Below is a small trained network, with its code and all its weights. Each question gives an input and a class and asks what happens when units are switched off, that is, made to give their printed mean instead of their output.

import numpy as np


def w(rows, s, z=0):
    codes = np.array(rows[::2]) - 128.0
    scale = np.full(codes.shape[1], s)
    scale[-1] = z or s
    return codes * scale


def f(y):
    return np.maximum(y, 0)


def log_softmax(a):
    a = a - a.max(-1, keepdims=True)
    return a - np.log(np.exp(a).sum(-1, keepdims=True))


def net(x, mask):
    res = np.array(x, float).reshape(1, 5) / 4 @ E
    y = f(res @ A[0][:, :-1].T + A[0][:, -1])
    res = res + np.where(mask, y, B[0][:, -1]) @ B[0][:, :-1]
    return log_softmax(res[-1] @ U[:, :-1].T + U[:, -1])


A, B = {}, {}
E = w([
[106,197,201,3,66],'x0',
[194,118,99,137,132],'x1',
[66,129,84,46,221],'x2',
[119,51,201,159,162],'x3',
[57,165,204,185,141],'x4',
],0.0078)
A[0] = w([
[153,254,145,89,45,230],'N0',
[182,96,219,144,97,255],'N1',
[182,113,4,176,113,213],'N2',
[62,62,232,196,100,139],'N3',
[96,176,161,32,102,104],'N4',
[87,118,46,93,155,130],'N5',
],0.0089,0.0035)
B[0] = w([
[112,61,201,43,156,255],'N0',
[123,105,133,94,46,213],'N1',
[165,59,95,254,142,245],'N2',
[179,191,146,93,55,213],'N3',
[160,147,122,28,200,217],'N4',
[195,106,146,133,205,194],'N5',
],0.0099,0.0082)
U = w([
[88,251,176,147,41,145],'0',
[149,95,8,238,147,105],'1',
[2,144,116,181,113,3],'2',
[117,70,175,124,102,221],'3',
[200,130,111,156,64,106],'4',
[79,173,87,65,198,191],'5',
[86,181,158,149,191,66],'6',
[93,36,171,196,175,226],'7',
],0.0082,0.0045)

Each question gives the input, the list of numbers given to net, and the class t.
The units are the neurons (one row each of A and B). Each row of codes is followed by its name. A weight is (code - 128) times the scale printed after its matrix; where a second scale follows, it is the last column's (A, B and U).
mask holds one flag per neuron, in row order. A switched-off neuron (its flag False) gives its mean, the last column of its row in B, instead of its output. The means were averaged over made-up inputs and are rounded, as every weight is.
A unit's drop is (log p(t) with every unit on - log p(t) with that unit switched off) / (log p(t) with every unit on - log p(t) with every unit switched off).
The circuit of an input: a set's keep is (log p(t) with only the set's units on - log p(t) with every unit switched off) / (log p(t) with every unit on - log p(t) with every unit switched off). Starting from all 6 units, units are removed one at a time, each time the one whose removal leaves the highest keep (on an exact tie, the one counted first), for as long as the keep stays at least 0.8.
circuit, biggest first: the units of the circuit, biggest drop first
k most important neurons: the k neurons with the biggest drops, biggest first
drop of u: that unit's drop, to one decimal
input [-3,1,-7,-2,-4], class 1: circuit, biggest first -> N2
input [5,5,5,4,5], class 5: circuit, biggest first -> N4, N2
input [-1,5,-7,2,-7], class 1: 3 most important neurons -> N2, N0, N3
input [-7,-2,8,3,-7], class 1: circuit, biggest first -> N0, N2
input [7,7,-4,-5,2], class 3: 2 most important neurons -> N0, N1
input [-1,5,-3,4,-6], class 1: 3 most important neurons -> N0, N2, N3
input [2,1,-4,4,5], class 0: circuit, biggest first -> N3, N2
input [7,-3,0,8,-2], class 5: 2 most important neurons -> N4, N2
input [-2,-2,4,-1,-5], class 1: 2 most important neurons -> N0, N2
input [-4,-2,-7,5,-7], class 1: circuit, biggest first -> N2, N0
input [-5,-1,-2,-4,4], class 1: circuit, biggest first -> N0, N2
input [-1,-7,-3,-1,2], class 0: circuit, biggest first -> N2, N3, N5
input [-5,-1,6,-5,6], class 1: 2 most important neurons -> N0, N4
input [-1,1,-8,-3,-6], class 1: circuit, biggest first -> N2
input [-4,-1,0,1,-8], class 1: 2 most important neurons -> N0, N2
input [7,-7,-4,-5,8], class 5: 3 most important neurons -> N4, N0, N2
input [6,-8,-8,8,-3], class 0: 3 most important neurons -> N3, N2, N5
input [5,-5,-6,6,-4], class 0: 2 most important neurons -> N3, N2
input [8,7,3,-1,4], class 5: 2 most important neurons -> N4, N2
input [-8,8,-2,6,8], class 4: 2 most important neurons -> N3, N1
input [7,1,-4,8,4], class 0: circuit, biggest first -> N3
input [0,-3,2,8,7], class 0: drop of N4 -> 0.0
input [2,-6,-8,-7,-1], class 3: drop of N0 -> 0.9
input [5,-8,-4,2,-5], class 5: drop of N2 -> 0.7
input [8,4,1,-5,0], class 5: drop of N4 -> 0.4
